Here is a tiny trained network, its code and every weight. The questions are about switching its units off for an input and a class, where a switched-off unit gives its printed mean instead of its output.

import numpy as np


def w(rows, s, z=0):
    codes = np.array(rows[::2]) - 128.0
    scale = np.full(codes.shape[1], s)
    scale[-1] = z or s
    return codes * scale


def norm(h):
    return h / np.sqrt((h * h).mean(-1, keepdims=True) + 1e-5)


def f(y):
    return np.maximum(y, 0)


def log_softmax(a):
    a = a - a.max(-1, keepdims=True)
    return a - np.log(np.exp(a).sum(-1, keepdims=True))


def net(x, mask):
    res = np.array(x, float).reshape(1, 6) / 4 @ E
    u = 0
    for l in range(2):
        y = f(norm(res) @ A[l][:, :-1].T + A[l][:, -1])
        res = res + np.where(mask[u : u + 5], y, B[l][:, -1]) @ B[l][:, :-1]
        u += 5
    return log_softmax(norm(res)[-1] @ U[:, :-1].T + U[:, -1])


A, B = {}, {}
E = w([
[134,115,177,148,14,64,82],'x0',
[38,27,174,253,119,143,152],'x1',
[110,116,122,159,158,88,116],'x2',
[121,130,137,177,162,84,123],'x3',
[122,185,195,127,117,134,176],'x4',
[116,97,122,111,148,111,100],'x5',
],0.0059)
A[0] = w([
[59,98,121,171,138,3,87,252],'L0N0',
[198,125,79,63,61,50,69,189],'L0N1',
[63,90,161,170,152,191,131,162],'L0N2',
[169,143,158,106,104,180,162,148],'L0N3',
[100,158,121,145,181,183,97,219],'L0N4',
],0.0059,0.0026)
B[0] = w([
[168,178,134,85,62,183,125,254],'L0N0',
[113,237,210,197,107,68,205,241],'L0N1',
[151,9,170,123,167,214,151,220],'L0N2',
[125,157,42,224,175,72,40,180],'L0N3',
[84,223,20,115,254,113,182,200],'L0N4',
],0.0062,0.0051)
A[1] = w([
[121,36,111,166,253,181,161,110],'L1N0',
[77,81,141,180,105,193,122,254],'L1N1',
[150,203,85,81,230,154,175,173],'L1N2',
[94,102,63,240,150,236,149,110],'L1N3',
[80,54,161,202,42,114,147,100],'L1N4',
],0.007,0.0028)
B[1] = w([
[66,171,181,87,93,35,193,233],'L1N0',
[143,82,190,45,109,227,102,214],'L1N1',
[153,3,36,190,136,135,143,253],'L1N2',
[112,161,195,38,126,70,161,226],'L1N3',
[229,82,57,134,146,197,52,200],'L1N4',
],0.0072,0.008)
U = w([
[158,106,6,176,184,93,185,194],'0',
[75,145,115,155,146,145,95,3],'1',
[84,152,119,149,171,152,64,7],'2',
[178,211,148,163,71,67,131,221],'3',
[83,85,178,62,151,119,214,204],'4',
[72,145,112,155,143,148,94,1],'5',
[104,119,119,146,138,117,100,8],'6',
[196,81,168,111,73,209,65,176],'7',
],0.013,0.0056)

Each question gives the input, the list of numbers given to net, and the class t.
The units are the neurons (one row each of A and B). Each row of codes is followed by its name. A weight is (code - 128) times the scale printed after its matrix; where a second scale follows, it is the last column's (A, B and U).
mask holds one flag per neuron, layer by layer. A switched-off neuron (its flag False) gives its mean, the last column of its row in B, instead of its output. The means were averaged over made-up inputs and are rounded, as every weight is.
A unit's drop is (log p(t) with every unit on - log p(t) with that unit switched off) / (log p(t) with every unit on - log p(t) with every unit switched off).
The circuit of an input: a set's keep is (log p(t) with only the set's units on - log p(t) with every unit switched off) / (log p(t) with every unit on - log p(t) with every unit switched off). Starting from all 10 units, units are removed one at a time, each time the one whose removal leaves the highest keep (on an exact tie, the one counted first), for as long as the keep stays at least 0.8.
circuit, biggest first: the units of the circuit, biggest drop first
top k neurons in layer l: the k neurons of layer l with the biggest drops, biggest first
drop when u is switched off: that unit's drop, to one decimal
input [1,-3,2,-1,-8,-2], class 3: circuit, biggest first -> [L0N1]
input [1,0,-7,-6,-4,6], class 3: top 2 neurons in layer 0 -> [L0N2, L0N1]
input [2,-7,-5,-3,2,6], class 3: top 2 neurons in layer 0 -> [L0N1, L0N4]
input [2,-2,-7,-5,-1,-2], class 3: top 2 neurons in layer 0 -> [L0N4, L0N1]
input [1,-7,5,-1,-8,-4], class 3: top 4 neurons in layer 0 -> [L0N1, L0N2, L0N4, L0N3]
input [-7,3,2,8,1,-3], class 4: top 2 neurons in layer 1 -> [L1N0, L1N3]
input [8,1,-5,3,8,5], class 7: top 2 neurons in layer 1 -> [L1N0, L1N4]
input [7,1,4,6,0,4], class 7: top 2 neurons in layer 0 -> [L0N4, L0N3]
input [1,7,-7,-2,1,3], class 7: top 2 neurons in layer 1 -> [L1N4, L1N1]
input [1,8,-4,-3,5,7], class 7: top 2 neurons in layer 1 -> [L1N4, L1N1]
input [4,0,3,-5,-7,3], class 3: top 3 neurons in layer 0 -> [L0N1, L0N2, L0N0]
input [-5,0,2,-5,7,7], class 0: top 2 neurons in layer 1 -> [L1N2, L1N1]
input [5,-1,6,-6,6,8], class 3: top 2 neurons in layer 0 -> [L0N1, L0N2]
input [0,-1,-6,-8,-4,4], class 0: top neuron in layer 0 -> [L0N0]
input [2,6,-8,4,-2,5], class 7: drop when L1N4 is switched off -> 0.3
input [1,-6,4,-8,1,3], class 3: drop when L1N3 is switched off -> -0.1
input [-1,0,-4,-8,7,3], class 0: drop when L0N3 is switched off -> 0.1
